Below are the code and all the weights of a small trained network. Each question names an input and a target symbol and asks about switching units off, where a switched-off unit gives its printed mean instead of its output.

import numpy as np


def w(rows, s, z=0):
    codes = np.array(rows[::2]) - 128.0
    scale = np.full(codes.shape[1], s)
    scale[-1] = z or s
    return codes * scale


def f(y):
    return np.maximum(y, 0)


def softmax(a):
    e = np.exp(a - a.max(-1, keepdims=True))
    return e / e.sum(-1, keepdims=True)


def log_softmax(a):
    a = a - a.max(-1, keepdims=True)
    return a - np.log(np.exp(a).sum(-1, keepdims=True))


def net(x, mask):
    ids = ['ΓΔΘβζηλμξσ'.index(c) for c in x.split()]
    T = len(ids)
    res = E[ids] + P[:T]
    q, k, v = (res @ M[0].T for M in (Q, K, V))
    z = softmax(np.where(np.tri(T) > 0, q @ k.T / 2**0.5, -1e9)) @ v
    res = res + np.where(mask[0], z, O[0][:, -1]) @ O[0][:, :-1]
    y = f(res @ A[0][:, :-1].T + A[0][:, -1])
    res = res + np.where(mask[1:17], y, B[0][:, -1]) @ B[0][:, :-1]
    return log_softmax(res[-1] @ U[:, :-1].T + U[:, -1])


Q, K, V, O, A, B = {}, {}, {}, {}, {}, {}
E = w([
[91,122,153,122,181],'Γ',
[89,195,35,152,119],'Δ',
[200,211,178,93,104],'Θ',
[232,211,110,217,156],'β',
[131,161,187,117,135],'ζ',
[143,75,163,207,138],'η',
[139,130,87,248,153],'λ',
[110,93,148,82,33],'μ',
[80,170,126,68,97],'ξ',
[104,94,86,157,32],'σ',
],0.013)
P = w([
[53,100,252,166,47],'0',
[150,99,134,83,175],'1',
[106,246,130,162,115],'2',
[164,105,105,79,179],'3',
[99,241,123,166,117],'4',
[173,106,96,81,181],'5',
[100,228,128,174,98],'6',
[133,101,110,103,134],'7',
[95,215,124,176,89],'8',
[137,100,107,110,132],'9',
[99,222,134,178,107],'10',
[139,102,107,113,135],'11',
[93,216,141,179,100],'12',
],0.013)
Q[0] = w([
[42,224,202,254,63],'head 0',
[154,72,101,107,208],'head 0',
],0.0062)
K[0] = w([
[95,58,245,183,72],'head 0',
[165,103,34,102,166],'head 0',
],0.012)
V[0] = w([
[60,68,115,111,53],'head 0',
[84,43,72,245,163],'head 0',
],0.012)
O[0] = w([
[249,174,126,106,238,254],'head 0',
[97,69,75,244,233,143],'head 0',
],0.012,0.0053)
A[0] = w([
[168,183,83,134,149,105],'neuron 0',
[95,78,84,183,132,109],'neuron 1',
[53,95,1,51,122,162],'neuron 2',
[102,121,171,92,156,71],'neuron 3',
[174,83,94,77,206,3],'neuron 4',
[85,61,69,193,177,76],'neuron 5',
[145,136,174,101,172,97],'neuron 6',
[135,26,195,100,137,105],'neuron 7',
[95,106,177,95,155,76],'neuron 8',
[182,131,161,206,96,182],'neuron 9',
[99,34,196,83,180,92],'neuron 10',
[76,75,169,55,180,124],'neuron 11',
[149,19,171,68,145,70],'neuron 12',
[89,45,172,70,105,86],'neuron 13',
[90,190,97,125,158,144],'neuron 14',
[166,98,113,207,176,112],'neuron 15',
],0.0093,0.0054)
B[0] = w([
[117,103,141,121,110,229],'neuron 0',
[165,131,154,104,130,186],'neuron 1',
[163,157,46,109,169,175],'neuron 2',
[116,150,45,122,175,133],'neuron 3',
[117,67,120,82,17,179],'neuron 4',
[115,150,214,81,161,206],'neuron 5',
[119,105,75,162,102,175],'neuron 6',
[148,33,230,236,103,139],'neuron 7',
[89,254,109,183,204,132],'neuron 8',
[64,143,114,112,109,209],'neuron 9',
[168,143,160,244,140,136],'neuron 10',
[180,200,166,152,195,138],'neuron 11',
[190,88,121,232,98,137],'neuron 12',
[193,139,159,143,173,155],'neuron 13',
[110,65,133,206,86,178],'neuron 14',
[87,81,112,69,119,245],'neuron 15',
],0.0079,0.012)
U = w([
[185,177,119,210,186,94],'Γ',
[129,201,48,159,204,94],'Δ',
[115,132,185,35,61,1],'Θ',
[59,139,129,157,47,221],'β',
[165,187,187,140,127,196],'ζ',
[153,82,184,159,116,75],'η',
[69,136,162,63,162,139],'λ',
[254,112,166,143,106,61],'μ',
[173,234,117,68,189,117],'ξ',
[168,40,93,55,101,164],'σ',
],0.0072,0.0036)

Each question gives the input, a string of symbols that net reads in full, and the target symbol t.
The units are the heads (2 rows each of Q, K, V and O) and the neurons (one row each of A and B). Each row of codes is followed by its name. A weight is (code - 128) times the scale printed after its matrix; where a second scale follows, it is the last column's (O, A, B and U).
mask holds one flag per unit, heads first, then neurons. A switched-off unit (its flag False) gives its mean, the last column of its rows in O or B, instead of its output. The means were averaged over made-up inputs and are rounded, as every weight is.
A unit's drop is (log p(t) with every unit on - log p(t) with that unit switched off) / (log p(t) with every unit on - log p(t) with every unit switched off).
The circuit of an input: a set's keep is (log p(t) with only the set's units on - log p(t) with every unit switched off) / (log p(t) with every unit on - log p(t) with every unit switched off). Starting from the 12 units with the biggest drops (on a tie, the unit counted first), units are removed one at a time, each time the one whose removal leaves the highest keep (on an exact tie, the one counted first), for as long as the keep stays at least 0.8.
circuit, biggest first: the units of the circuit, biggest drop first
unit that matters most: the unit with the biggest drop
top k neurons: the k neurons with the biggest drops, biggest first
drop when u is switched off: that unit's drop, to one decimal
input λ σ ξ ξ β μ β β Δ Θ, target Θ: circuit, biggest first : (head 0)
input σ σ σ σ σ Γ λ λ ζ ξ η ξ η, target σ: top 2 neurons : (neuron 4; neuron 15)
input μ ξ σ σ ζ, target μ: circuit, biggest first : (head 0; neuron 4; neuron 14; neuron 6)
input ζ β η σ ξ ξ, target ξ: top 2 neurons : (neuron 2; neuron 11)
input σ λ λ ξ λ η, target η: circuit, biggest first : (head 0; neuron 7; neuron 10)
input λ Θ Δ β η σ β, target λ: circuit, biggest first : (head 0; neuron 15; neuron 5; neuron 9)
input λ σ σ λ σ λ β σ σ, target λ: circuit, biggest first : (head 0; neuron 5; neuron 15)
input σ μ ζ η λ σ σ σ σ σ μ σ Θ, target σ: top 2 neurons : (neuron 4; neuron 15)
input β η β Γ σ μ, target μ: top 2 neurons : (neuron 13; neuron 7)
input Θ Θ σ λ σ β ξ σ σ σ β, target Θ: drop when head 0 is switched off : 0.9
input β ξ β Θ ξ, target β: drop when neuron 15 is switched off : 0.0
input Θ ξ β Γ μ, target Θ: drop when head 0 is switched off : 1.6
input σ β β Γ Γ σ ξ, target σ: top 3 neurons : (neuron 4; neuron 15; neuron 0)
input β Δ σ ξ ξ β σ Θ σ μ ξ β λ, target β: unit that matters most : head 0
